Below are the code and all the weights of a small trained network. Each question names an input and a target symbol and asks about switching units off, where a switched-off unit gives its printed mean instead of its output.

import numpy as np


def w(rows, s, z=0):
    codes = np.array(rows[::2]) - 128.0
    scale = np.full(codes.shape[1], s)
    scale[-1] = z or s
    return codes * scale


def f(y):
    return y / 2 * (1 + np.tanh(0.7978845608 * (y + 0.044715 * y**3)))


def softmax(a):
    e = np.exp(a - a.max(-1, keepdims=True))
    return e / e.sum(-1, keepdims=True)


def log_softmax(a):
    a = a - a.max(-1, keepdims=True)
    return a - np.log(np.exp(a).sum(-1, keepdims=True))


def net(x, mask):
    ids = ['γεζημφω'.index(c) for c in x.split()]
    T = len(ids)
    res = E[ids] + P[:T]
    q, k, v = (res @ M[0].T for M in (Q, K, V))
    z = softmax(np.where(np.tri(T) > 0, q @ k.T / 3**0.5, -1e9)) @ v
    res = res + np.where(mask[0], z, O[0][:, -1]) @ O[0][:, :-1]
    y = f(res @ A[0][:, :-1].T + A[0][:, -1])
    res = res + np.where(mask[1:9], y, B[0][:, -1]) @ B[0][:, :-1]
    return log_softmax(res[-1] @ U[:, :-1].T + U[:, -1])


Q, K, V, O, A, B = {}, {}, {}, {}, {}, {}
E = w([
[147,87,56,120,102,114,113],'γ',
[155,71,47,80,92,174,137],'ε',
[134,164,46,112,145,161,121],'ζ',
[144,76,200,202,82,160,85],'η',
[124,106,253,113,186,148,91],'μ',
[65,29,81,55,168,174,113],'φ',
[134,62,114,217,159,151,187],'ω',
],0.021)
P = w([
[58,116,52,162,254,54,3],'0',
[87,147,82,171,76,161,100],'1',
[92,132,77,128,76,175,124],'2',
[156,71,102,141,61,121,118],'3',
[166,80,111,172,79,134,112],'4',
[181,81,92,98,81,138,151],'5',
[196,74,106,138,89,150,137],'6',
[199,91,110,134,84,160,155],'7',
[224,77,105,105,89,162,184],'8',
[210,121,114,160,97,154,154],'9',
[205,155,101,104,105,168,184],'10',
[152,169,92,116,104,184,153],'11',
],0.0081)
Q[0] = w([
[196,133,42,166,35,91,152],'H0',
[165,117,48,113,121,254,126],'H0',
[187,169,22,97,63,106,62],'H0',
],0.0081)
K[0] = w([
[131,125,108,166,208,15,93],'H0',
[64,97,106,147,132,107,94],'H0',
[114,143,74,143,216,68,2],'H0',
],0.0087)
V[0] = w([
[173,155,75,168,128,199,202],'H0',
[183,1,195,93,82,169,156],'H0',
[213,153,139,135,30,85,162],'H0',
],0.0077)
O[0] = w([
[182,99,186,118,165,227,30,121],'H0',
[123,121,24,126,28,4,34,202],'H0',
[159,139,65,48,255,16,185,1],'H0',
],0.0085,0.008)
A[0] = w([
[106,121,22,28,72,110,44,129],'N0',
[145,58,92,60,225,73,122,159],'N1',
[197,124,217,118,148,166,108,107],'N2',
[63,83,132,36,194,58,68,117],'N3',
[76,2,156,186,111,200,119,252],'N4',
[127,235,125,17,115,102,150,77],'N5',
[147,107,78,84,99,117,94,136],'N6',
[66,76,59,189,165,162,223,206],'N7',
],0.008,0.0033)
B[0] = w([
[200,101,230,204,135,116,127,191],'N0',
[88,65,105,68,2,148,102,135],'N1',
[107,128,168,139,48,163,173,141],'N2',
[103,64,70,31,95,78,94,141],'N3',
[149,111,71,20,137,111,104,252],'N4',
[109,148,125,148,120,142,45,126],'N5',
[170,181,210,234,115,206,96,161],'N6',
[191,248,168,109,69,16,218,161],'N7',
],0.0078,0.023)
U = w([
[184,168,200,192,108,104,125,62],'γ',
[81,116,136,143,29,80,199,5],'ε',
[120,29,53,178,123,226,103,106],'ζ',
[190,88,125,200,159,208,108,136],'η',
[2,81,94,92,25,124,89,174],'μ',
[141,118,157,87,137,165,169,168],'φ',
[230,172,30,49,158,42,146,170],'ω',
],0.0055,0.003)

Each question gives the input, a string of symbols that net reads in full, and the target symbol t.
The units are the heads (3 rows each of Q, K, V and O) and the neurons (one row each of A and B). Each row of codes is followed by its name. A weight is (code - 128) times the scale printed after its matrix; where a second scale follows, it is the last column's (O, A, B and U).
mask holds one flag per unit, heads first, then neurons. A switched-off unit (its flag False) gives its mean, the last column of its rows in O or B, instead of its output. The means were averaged over made-up inputs and are rounded, as every weight is.
A unit's drop is (log p(t) with every unit on - log p(t) with that unit switched off) / (log p(t) with every unit on - log p(t) with every unit switched off).
The circuit of an input: a set's keep is (log p(t) with only the set's units on - log p(t) with every unit switched off) / (log p(t) with every unit on - log p(t) with every unit switched off). Starting from all 9 units, units are removed one at a time, each time the one whose removal leaves the highest keep (on an exact tie, the one counted first), for as long as the keep stays at least 0.8.
units of the circuit, in order: the units of the circuit, biggest drop first
most important unit: the unit with the biggest drop
top k neurons: the k neurons with the biggest drops, biggest first
drop of u: that unit's drop, to one decimal
input γ ω φ φ ε, target ω: units of the circuit, in order -> (H0 N7 N0 N6)
input η φ φ φ η γ, target γ: top neuron -> (N0)
input η ω φ γ ε η μ φ φ, target η: units of the circuit, in order -> (N0 N6)
input ω η φ ε ε η φ ζ, target ζ: units of the circuit, in order -> (H0 N7)
input ε ε ε, target η: units of the circuit, in order -> (N0 N6)
input ζ ζ η μ ζ φ φ ω μ γ ε, target φ: top 2 neurons -> (N2 N7)
input φ ε η ζ ζ γ φ μ ζ, target μ: units of the circuit, in order -> (H0 N0)
input ω μ μ γ ζ ω ε μ ω ε γ, target ζ: top 2 neurons -> (N7 N0)
input η ε ε η γ μ ε, target γ: units of the circuit, in order -> (H0 N0 N6 N4)
input η ε η ε η ε ε γ, target γ: top 2 neurons -> (N4 N0)
input ε η ε μ ζ φ γ ε ω η μ, target μ: top 2 neurons -> (N3 N1)
input μ ω η ζ, target ε: top 2 neurons -> (N7 N4)
input ζ ζ ω μ η, target μ: top 2 neurons -> (N0 N6)
input μ μ ω μ μ ε γ, target ε: most important unit -> H0
input η η ε μ η ε ε φ ζ φ ζ, target γ: top 2 neurons -> (N4 N0)
input μ μ ζ φ φ μ, target μ: top 3 neurons -> (N0 N7 N6)
input η μ φ η ω ζ, target γ: drop of N0 -> 0.2
input γ ω ε, target ω: drop of N7 -> 0.7
input ε ω μ ε η γ μ η ε ζ, target η: drop of N4 -> 0.5
